Below is a small trained network, with its code and all its weights. Each question gives an input and a class and asks what happens when units are switched off, that is, made to give their printed mean instead of their output.

import numpy as np


def w(rows, s, z=0):
    codes = np.array(rows[::2]) - 128.0
    scale = np.full(codes.shape[1], s)
    scale[-1] = z or s
    return codes * scale


def norm(h):
    return h / np.sqrt((h * h).mean(-1, keepdims=True) + 1e-5)


def f(y):
    return np.maximum(y, 0)


def log_softmax(a):
    a = a - a.max(-1, keepdims=True)
    return a - np.log(np.exp(a).sum(-1, keepdims=True))


def net(x, mask):
    res = np.array(x, float).reshape(1, 5) / 4 @ E
    u = 0
    for l in range(2):
        y = f(norm(res) @ A[l][:, :-1].T + A[l][:, -1])
        res = res + np.where(mask[u : u + 8], y, B[l][:, -1]) @ B[l][:, :-1]
        u += 8
    return log_softmax(norm(res)[-1] @ U[:, :-1].T + U[:, -1])


A, B = {}, {}
E = w([
[167,118,200,138,146,134,144,80,142,142,179,75],'x0',
[151,121,102,150,213,80,77,130,152,118,143,154],'x1',
[34,154,188,234,170,126,187,176,124,43,159,142],'x2',
[83,147,122,192,50,114,1,179,150,163,144,9],'x3',
[106,74,104,144,184,217,102,135,97,135,132,117],'x4',
],0.00091)
A[0] = w([
[156,92,113,164,231,62,61,135,174,143,191,172,44],'0.n0',
[196,67,185,160,149,155,127,74,123,138,212,72,3],'0.n1',
[99,132,18,129,109,141,91,207,91,84,58,195,4],'0.n2',
[157,205,166,118,55,30,167,126,170,103,97,120,81],'0.n3',
[136,95,69,161,254,91,43,151,167,158,179,171,33],'0.n4',
[96,52,144,128,74,240,165,157,37,167,133,114,123],'0.n5',
[107,6,111,161,228,238,70,167,65,186,152,134,21],'0.n6',
[189,62,83,123,127,146,86,106,153,185,138,100,43],'0.n7',
],0.0022)
B[0] = w([
[103,153,154,102,28,203,187,77,108,92,91,46,203],'0.n0',
[38,159,166,74,178,67,166,189,176,232,75,120,169],'0.n1',
[27,136,161,73,217,36,157,194,162,244,91,110,184],'0.n2',
[131,171,57,105,188,128,107,73,216,80,166,92,224],'0.n3',
[113,150,156,112,14,194,195,87,108,77,38,35,214],'0.n4',
[151,171,121,119,80,125,150,67,168,49,95,64,246],'0.n5',
[175,219,57,140,175,11,95,82,236,104,254,188,251],'0.n6',
[131,137,127,88,116,125,94,163,55,115,155,155,187],'0.n7',
],0.0032,0.0016)
A[1] = w([
[137,114,139,184,109,119,67,173,103,122,136,105,88],'1.n0',
[147,142,99,106,113,123,131,110,173,73,132,117,92],'1.n1',
[125,145,215,119,155,133,146,104,143,191,169,93,110],'1.n2',
[83,116,158,224,160,143,149,162,119,75,157,140,104],'1.n3',
[177,88,140,126,175,133,171,114,85,97,120,204,93],'1.n4',
[110,132,117,162,96,112,67,164,137,153,151,84,125],'1.n5',
[177,4,115,158,95,163,95,204,51,159,71,131,3],'1.n6',
[178,104,88,84,122,130,87,112,74,193,136,146,95],'1.n7',
],0.0041,0.0039)
B[1] = w([
[164,31,91,166,99,227,213,47,186,190,133,222,157],'1.n0',
[134,112,113,213,179,156,86,129,63,95,105,108,254],'1.n1',
[42,134,26,94,136,86,127,212,125,166,42,208,193],'1.n2',
[212,132,160,2,59,90,14,165,45,139,152,119,218],'1.n3',
[106,59,95,237,68,214,101,97,205,242,167,109,188],'1.n4',
[153,74,138,132,184,177,233,76,132,150,143,221,231],'1.n5',
[172,214,87,170,97,109,132,57,146,49,193,179,129],'1.n6',
[75,150,243,169,107,94,93,229,79,39,202,144,181],'1.n7',
],0.003,0.0026)
U = w([
[186,10,107,236,81,237,204,44,212,240,218,243,156],'0',
[214,131,234,35,43,71,11,229,9,58,238,188,170],'1',
[183,243,22,174,219,28,92,44,235,45,220,144,172],'2',
[12,150,117,27,206,25,208,237,179,249,32,169,147],'3',
[153,168,133,121,38,214,208,38,91,33,31,14,144],'4',
[159,105,136,216,211,117,105,156,71,122,79,90,101],'5',
[245,13,245,246,242,75,155,242,73,187,26,41,2],'6',
[246,3,246,243,243,66,158,237,71,184,29,36,2],'7',
],0.0058,0.0054)

Each question gives the input, the list of numbers given to net, and the class t.
The units are the neurons (one row each of A and B). Each row of codes is followed by its name. A weight is (code - 128) times the scale printed after its matrix; where a second scale follows, it is the last column's (A, B and U).
mask holds one flag per neuron, layer by layer. A switched-off neuron (its flag False) gives its mean, the last column of its row in B, instead of its output. The means were averaged over made-up inputs and are rounded, as every weight is.
A unit's drop is (log p(t) with every unit on - log p(t) with that unit switched off) / (log p(t) with every unit on - log p(t) with every unit switched off).
The circuit of an input: a set's keep is (log p(t) with only the set's units on - log p(t) with every unit switched off) / (log p(t) with every unit on - log p(t) with every unit switched off). Starting from the 12 units with the biggest drops (on a tie, the unit counted first), units are removed one at a time, each time the one whose removal leaves the highest keep (on an exact tie, the one counted first), for as long as the keep stays at least 0.8.
units of the circuit, in order: the units of the circuit, biggest drop first
unit that matters most: the unit with the biggest drop
k most important neurons: the k neurons with the biggest drops, biggest first
k most important neurons of layer l: the k neurons of layer l with the biggest drops, biggest first
input [3,-4,6,0,-1], class 1: units of the circuit, in order : [1.n3]
input [-4,8,7,-4,-1], class 4: units of the circuit, in order : [0.n4 0.n0]
input [-7,7,7,1,7], class 1: 3 most important neurons : [1.n3 0.n3 0.n5]
input [6,-3,-6,4,6], class 1: 2 most important neurons : [0.n7 1.n7]
input [-1,-5,6,5,-4], class 1: 2 most important neurons of layer 0 : [0.n6 0.n4]
input [-6,7,3,-5,-3], class 4: units of the circuit, in order : [0.n4 0.n0]
input [5,-5,-7,-5,-7], class 1: 3 most important neurons : [1.n7 0.n6 0.n5]
input [8,3,2,-7,2], class 3: 3 most important neurons : [1.n2 0.n1 1.n5]
input [-8,0,2,-1,8], class 2: 3 most important neurons : [0.n6 0.n5 1.n2]
input [-3,0,3,-4,2], class 0: 3 most important neurons of layer 1 : [1.n4 1.n7 1.n2]
input [-5,-7,2,1,-8], class 2: 2 most important neurons : [0.n3 0.n4]
input [-1,-5,-8,-5,8], class 1: 2 most important neurons of layer 1 : [1.n7 1.n5]
input [-4,-3,1,5,-6], class 2: 4 most important neurons : [0.n3 1.n4 1.n0 0.n4]
input [6,-5,5,0,-3], class 3: unit that matters most : 1.n2
input [4,7,8,7,1], class 1: 2 most important neurons of layer 1 : [1.n3 1.n4]
input [-4,3,-5,-5,-3], class 0: 3 most important neurons : [1.n4 1.n3 0.n6]
input [8,-8,-1,-4,7], class 3: 2 most important neurons : [0.n1 1.n2]
input [8,-7,-6,5,3], class 3: units of the circuit, in order : [0.n1 1.n2]
input [-6,3,7,-8,-7], class 0: 3 most important neurons : [1.n4 0.n6 0.n5]
input [-6,-5,4,8,3], class 0: most important neuron : [1.n5]
input [0,0,-2,-5,-4], class 0: 2 most important neurons : [1.n4 0.n6]
input [8,-3,8,8,-5], class 0: 2 most important neurons : [1.n0 1.n5]
input [-5,-5,-1,-3,-8], class 2: 2 most important neurons : [0.n3 0.n4]
input [3,-7,-8,-7,3], class 1: 3 most important neurons of layer 0 : [0.n4 0.n7 0.n0]
input [8,-6,-7,-6,-1], class 3: units of the circuit, in order : [1.n2 0.n1]
input [8,8,-1,-2,-7], class 3: units of the circuit, in order : [1.n2 0.n6]
input [-6,-7,-5,-7,-1], class 0: units of the circuit, in order : [1.n4 0.n4]
input [-4,-3,-6,-1,2], class 1: unit that matters most : 1.n7
